[[ 2.853  0.433  3.496 -0.163 -5.876  3.001  3.224  3.832  2.283 -0.090
   4.417  3.458]
 [ 1.200  1.865 -1.614  1.942  1.770  1.252 -1.452 -1.506 -1.169  2.043
  -1.419  1.151]
 [ 3.038  3.922 -3.883  4.052  1.279  3.360 -3.475 -3.566 -3.497  4.121
  -3.507  2.945]
 [-1.231  0.941 -2.381  1.687  6.175 -1.365 -2.357 -2.697 -1.635  1.553
  -3.088 -1.729]
 [ 1.368 -0.967  4.754 -1.505 -4.980  1.303  4.399  4.862  3.708 -1.471
   5.389  1.938]
 [ 1.001  3.085 -4.475  3.578  4.962  1.105 -4.099 -4.448 -3.502  3.598
  -4.655  0.602]
 [-0.864  0.139 -0.194  0.615  3.360 -0.992 -0.333 -0.459 -0.021  0.474
  -0.660 -1.094]
 [ 0.396  1.097 -0.830  1.340  2.112  0.397 -0.820 -0.876 -0.614  1.317
  -0.912  0.301]
 [-1.117 -0.961  1.900 -0.643  1.683 -1.328  1.544  1.607  1.642 -0.795
   1.527 -1.199]
 [-1.094 -0.718  1.329 -0.448  2.160 -1.341  1.163  1.026  1.448 -0.557
   0.967 -1.188]
 [ 1.009  0.957  0.228  1.064  0.108  1.073  0.142  0.251 -0.037  1.007
   0.317  1.067]
 [ 4.069  1.306  3.077  0.657 -7.272  4.388  2.828  3.566  1.516  0.705
   4.199  4.743]
 [-2.172 -3.037  5.147 -3.002  0.001 -2.576  4.474  4.775  4.552 -3.086
   4.889 -2.007]
 [ 1.297  0.388  1.771  0.210 -1.850  1.334  1.588  1.876  1.247  0.230
   2.147  1.567]
 [ 1.634 -0.031  3.101 -0.294 -3.775  1.690  2.840  3.189  2.094 -0.370
   3.521  2.036]]
The entry just right of 1.001 is 3.085
The entry just left of 2.160 is -0.448
The entry just right of -0.912 -> 0.301
Give the entry just right of -1.117.
-0.961
Give the entry just right of 2.112.
0.397
Give the minimum.
-7.272
The entry just right of -0.876 -> -0.614
Give the entry just left of 3.224.
3.001
The entry just right of the smallest entry is 4.388
Give the entry just right of the largest entry.
-1.365
Give the entry just left of -0.194.
0.139
The entry just left of the smallest entry is 0.657

Read these off the table that follows. Indices start at 1.
1) Find the entry just right of the largest entry.
2) Find the entry just left of the smallest entry.
3) Find the entry directly above -2.111.
4) Find the entry just left of 0.546.
5) Find the entry directly above -4.157.
6) Find the entry at row 3, column 1.
7) Find the entry in row 2 and column 2.
8) Find the maximum.
3.221  -6.610  -1.715  0.650  2.313  -5.787  -1.304
-0.286  0.057  -1.320  0.471  0.496  -2.517  2.117
-0.297  1.178  2.221  -0.715  -1.178  5.036  -4.157
-2.899  4.986  1.316  -0.671  -2.111  4.718  0.546
1) -4.157
2) 3.221
3) -1.178
4) 4.718
5) 2.117
6) -0.297
7) 0.057
8) 5.036

[[ 6.500 -3.414 -1.750  1.371 -1.020  6.583 -3.946  1.024  0.704  2.008
  -1.195  0.381 -3.828]
 [ 5.225  3.736  6.389 -7.848  7.047  5.200  4.215 -7.191 -7.523 -6.910
   7.042 -7.759  3.246]
 [ 5.317  2.151  4.470 -5.526  5.104  5.316  2.425 -5.219 -5.361 -4.788
   5.113 -5.578  1.711]]
The entry just right of -7.759 -> 3.246
The median entry -> 1.371
The entry just left of -1.750?
A: -3.414
The entry just right of -1.020: 6.583
The entry just right of 2.008: -1.195
The entry just right of the smallest entry?
A: 7.047
The entry just left of 7.042?
A: -6.910
The entry just right of the centre entry?
A: -7.191
The entry just left of 1.024?
A: -3.946
The entry just right of the largest entry?
A: 5.200
The entry just right of 3.736?
A: 6.389
The entry just left of -5.526?
A: 4.470
The entry just left of -3.414 is 6.500
